Below is a small trained network, with its code and all its weights. Each question gives an input and a class and asks what happens when units are switched off, that is, made to give their printed mean instead of their output.

import numpy as np


def w(rows, s, z=0):
    codes = np.array(rows[::2]) - 128.0
    scale = np.full(codes.shape[1], s)
    scale[-1] = z or s
    return codes * scale


def norm(h):
    return h / np.sqrt((h * h).mean(-1, keepdims=True) + 1e-5)


def f(y):
    return y / 2 * (1 + np.tanh(0.7978845608 * (y + 0.044715 * y**3)))


def log_softmax(a):
    a = a - a.max(-1, keepdims=True)
    return a - np.log(np.exp(a).sum(-1, keepdims=True))


def net(x, mask):
    res = np.array(x, float).reshape(1, 5) / 4 @ E
    u = 0
    for l in range(2):
        y = f(norm(res) @ A[l][:, :-1].T + A[l][:, -1])
        res = res + np.where(mask[u : u + 4], y, B[l][:, -1]) @ B[l][:, :-1]
        u += 4
    return log_softmax(norm(res)[-1] @ U[:, :-1].T + U[:, -1])


A, B = {}, {}
E = w([
[98,161,103,113,120,127],'x0',
[119,135,119,125,127,124],'x1',
[193,32,53,93,111,96],'x2',
[207,154,108,12,249,214],'x3',
[222,181,192,8,9,85],'x4',
],0.0012)
A[0] = w([
[90,74,75,119,154,170,1],'L0N0',
[86,228,225,134,149,146,127],'L0N1',
[221,159,101,59,234,233,113],'L0N2',
[151,3,65,18,117,38,126],'L0N3',
],0.004,0.00098)
B[0] = w([
[122,119,199,58,122,123,128],'L0N0',
[133,1,91,88,95,162,193],'L0N1',
[129,155,121,212,67,113,253],'L0N2',
[61,104,138,122,134,171,206],'L0N3',
],0.0047,0.0028)
A[1] = w([
[229,39,194,156,114,231,81],'L1N0',
[6,101,174,207,117,181,250],'L1N1',
[225,140,242,12,18,79,231],'L1N2',
[141,3,136,190,48,48,254],'L1N3',
],0.0028,0.00072)
B[1] = w([
[24,166,89,42,51,94,162],'L1N0',
[214,138,115,57,149,131,248],'L1N1',
[139,95,99,175,253,145,201],'L1N2',
[134,196,115,117,116,178,251],'L1N3',
],0.0045,0.0027)
U = w([
[151,205,106,247,47,133,168],'0',
[148,150,100,105,116,186,170],'1',
[179,66,134,167,240,144,139],'2',
[90,79,111,58,74,183,125],'3',
[190,153,110,114,108,141,142],'4',
[86,171,200,110,108,48,30],'5',
[53,138,255,142,138,23,1],'6',
],0.006,0.0044)

Each question gives the input, the list of numbers given to net, and the class t.
The units are the neurons (one row each of A and B). Each row of codes is followed by its name. A weight is (code - 128) times the scale printed after its matrix; where a second scale follows, it is the last column's (A, B and U).
mask holds one flag per neuron, layer by layer. A switched-off neuron (its flag False) gives its mean, the last column of its row in B, instead of its output. The means were averaged over made-up inputs and are rounded, as every weight is.
A unit's drop is (log p(t) with every unit on - log p(t) with that unit switched off) / (log p(t) with every unit on - log p(t) with every unit switched off).
The circuit of an input: a set's keep is (log p(t) with only the set's units on - log p(t) with every unit switched off) / (log p(t) with every unit on - log p(t) with every unit switched off). Starting from all 8 units, units are removed one at a time, each time the one whose removal leaves the highest keep (on an exact tie, the one counted first), for as long as the keep stays at least 0.8.
units of the circuit, in order: the units of the circuit, biggest drop first
k most important neurons: the k neurons with the biggest drops, biggest first
top k neurons in layer l: the k neurons of layer l with the biggest drops, biggest first
drop of u: that unit's drop, to one decimal
input [1,-1,8,-6,8], class 2: units of the circuit, in order -> [L1N2; L0N2]
input [3,-5,-4,8,-7], class 0: units of the circuit, in order -> [L0N2]
input [-1,-8,0,-4,-3], class 4: top 2 neurons in layer 1 -> [L1N1; L1N2]
input [-2,-1,-8,-1,-3], class 3: units of the circuit, in order -> [L0N1; L1N2]
input [-2,-4,7,-1,8], class 2: 3 most important neurons -> [L1N2; L0N1; L0N2]
input [-4,0,1,7,-7], class 0: units of the circuit, in order -> [L0N2; L1N2]
input [0,6,3,5,6], class 2: 2 most important neurons -> [L1N2; L0N1]
input [7,1,-6,8,-2], class 0: 2 most important neurons -> [L0N2; L0N3]
input [-5,-5,4,5,4], class 0: 2 most important neurons -> [L0N2; L0N1]
input [0,-5,-7,-3,2], class 3: 2 most important neurons -> [L0N1; L0N2]
input [2,0,-7,1,8], class 2: 2 most important neurons -> [L1N2; L0N3]
input [1,0,-1,7,7], class 0: 2 most important neurons -> [L0N2; L1N1]
input [2,3,1,6,7], class 2: top 2 neurons in layer 1 -> [L1N2; L1N3]
input [-6,4,-7,-3,2], class 3: 3 most important neurons -> [L0N1; L0N2; L1N0]
input [0,8,-8,2,-6], class 3: 2 most important neurons -> [L0N1; L1N2]
input [-6,0,-7,7,4], class 0: top 3 neurons in layer 0 -> [L0N2; L0N3; L0N0]
input [3,-3,6,7,-3], class 0: 3 most important neurons -> [L0N2; L0N1; L1N2]
input [1,5,-1,7,4], class 0: 2 most important neurons -> [L0N2; L1N1]
input [-2,7,-7,4,3], class 3: drop of L0N1 -> 2.8
input [4,4,-8,-4,4], class 3: drop of L0N2 -> 0.4
input [5,0,2,7,1], class 0: drop of L1N0 -> 0.0
